Below is a small trained network, with its code and all its weights. Each question gives an input and a class and asks what happens when units are switched off, that is, made to give their printed mean instead of their output.

import numpy as np


def w(rows, s, z=0):
    codes = np.array(rows[::2]) - 128.0
    scale = np.full(codes.shape[1], s)
    scale[-1] = z or s
    return codes * scale


def norm(h):
    return h / np.sqrt((h * h).mean(-1, keepdims=True) + 1e-5)


def f(y):
    return y / 2 * (1 + np.tanh(0.7978845608 * (y + 0.044715 * y**3)))


def log_softmax(a):
    a = a - a.max(-1, keepdims=True)
    return a - np.log(np.exp(a).sum(-1, keepdims=True))


def net(x, mask):
    res = np.array(x, float).reshape(1, 6) / 4 @ E
    u = 0
    for l in range(2):
        y = f(norm(res) @ A[l][:, :-1].T + A[l][:, -1])
        res = res + np.where(mask[u : u + 11], y, B[l][:, -1]) @ B[l][:, :-1]
        u += 11
    return log_softmax(norm(res)[-1] @ U[:, :-1].T + U[:, -1])


A, B = {}, {}
E = w([
[127,125,130,130],'x0',
[128,129,126,127],'x1',
[126,90,135,254],'x2',
[126,126,133,128],'x3',
[168,30,56,96],'x4',
[27,120,82,141],'x5',
],0.0097)
A[0] = w([
[152,102,80,84,184],'L0N0',
[109,188,162,134,97],'L0N1',
[122,133,172,123,123],'L0N2',
[110,144,147,11,1],'L0N3',
[39,141,77,74,156],'L0N4',
[154,18,65,96,21],'L0N5',
[109,92,151,163,87],'L0N6',
[131,108,176,104,85],'L0N7',
[128,126,133,128,26],'L0N8',
[46,88,88,158,117],'L0N9',
[129,107,140,141,128],'L0N10',
],0.011,0.0067)
B[0] = w([
[117,89,93,66,243],'L0N0',
[66,109,129,85,175],'L0N1',
[104,150,92,92,139],'L0N2',
[152,213,35,1,177],'L0N3',
[82,168,24,122,253],'L0N4',
[165,24,71,93,221],'L0N5',
[167,223,7,130,137],'L0N6',
[146,156,161,90,110],'L0N7',
[191,143,188,184,88],'L0N8',
[19,143,15,112,225],'L0N9',
[112,130,101,90,137],'L0N10',
],0.0052,0.0042)
A[1] = w([
[136,46,80,78,106],'L1N0',
[235,139,167,91,92],'L1N1',
[129,94,123,245,120],'L1N2',
[237,132,175,107,68],'L1N3',
[155,53,82,195,157],'L1N4',
[111,162,183,130,4],'L1N5',
[70,252,175,130,91],'L1N6',
[131,141,141,38,35],'L1N7',
[91,211,209,157,213],'L1N8',
[128,161,39,71,131],'L1N9',
[231,118,210,131,170],'L1N10',
],0.013,0.0031)
B[1] = w([
[160,104,182,175,239],'L1N0',
[70,138,95,136,193],'L1N1',
[132,217,210,3,220],'L1N2',
[56,134,59,189,186],'L1N3',
[172,157,142,114,237],'L1N4',
[142,92,102,116,143],'L1N5',
[190,53,105,163,254],'L1N6',
[147,158,171,100,181],'L1N7',
[172,57,133,117,249],'L1N8',
[132,157,184,176,245],'L1N9',
[40,134,79,152,211],'L1N10',
],0.014,0.0065)
U = w([
[210,50,100,174,213],'0',
[7,178,30,189,4],'1',
[166,239,154,76,116],'2',
],0.015,0.0014)

Each question gives the input, the list of numbers given to net, and the class t.
The units are the neurons (one row each of A and B). Each row of codes is followed by its name. A weight is (code - 128) times the scale printed after its matrix; where a second scale follows, it is the last column's (A, B and U).
mask holds one flag per neuron, layer by layer. A switched-off neuron (its flag False) gives its mean, the last column of its row in B, instead of its output. The means were averaged over made-up inputs and are rounded, as every weight is.
A unit's drop is (log p(t) with every unit on - log p(t) with that unit switched off) / (log p(t) with every unit on - log p(t) with every unit switched off).
The circuit of an input: a set's keep is (log p(t) with only the set's units on - log p(t) with every unit switched off) / (log p(t) with every unit on - log p(t) with every unit switched off). Starting from the 12 units with the biggest drops (on a tie, the unit counted first), units are removed one at a time, each time the one whose removal leaves the highest keep (on an exact tie, the one counted first), for as long as the keep stays at least 0.8.
circuit, biggest first: the units of the circuit, biggest drop first
k most important neurons: the k neurons with the biggest drops, biggest first
k most important neurons of layer l: the k neurons of layer l with the biggest drops, biggest first
drop of u: that unit's drop, to one decimal
input [1,4,1,-3,7,-8], class 1: 2 most important neurons	L1N3, L1N10
input [-1,-2,8,-4,-8,4], class 0: circuit, biggest first	L1N8
input [7,7,8,-5,6,-4], class 2: circuit, biggest first	L1N2, L1N6
input [-4,-2,0,7,-7,7], class 0: 2 most important neurons	L1N6, L1N8
input [-2,-5,-1,7,6,-7], class 1: 3 most important neurons	L1N3, L1N10, L1N1
input [-1,5,0,-6,2,3], class 1: 3 most important neurons	L0N9, L1N6, L0N4
input [0,0,-1,4,-7,-6], class 0: 2 most important neurons	L1N8, L1N6
input [-4,5,-4,8,-7,-8], class 1: 3 most important neurons	L1N10, L1N3, L1N1
input [6,-1,-8,8,6,4], class 2: 3 most important neurons	L1N6, L1N8, L0N3
input [1,7,7,1,-6,-2], class 2: 2 most important neurons of layer 1	L1N2, L1N0
input [5,4,-5,4,-5,3], class 0: 2 most important neurons of layer 1	L1N6, L1N2
input [-5,2,-5,7,0,-5], class 1: 3 most important neurons of layer 1	L1N3, L1N1, L1N2
input [4,-2,-3,-2,-8,7], class 0: 2 most important neurons	L1N6, L1N8
input [-6,8,7,-5,-4,-1], class 2: most important neuron	L1N2
input [5,-4,3,4,4,-5], class 1: 2 most important neurons of layer 1	L1N10, L1N3
input [2,-7,6,-4,4,1], class 2: drop of L1N2	0.3
input [1,-2,-4,8,-5,1], class 0: drop of L0N3	0.0
input [-3,6,4,1,-6,5], class 0: drop of L1N6	0.6
input [-1,-1,0,4,-7,5], class 0: drop of L1N6	0.1
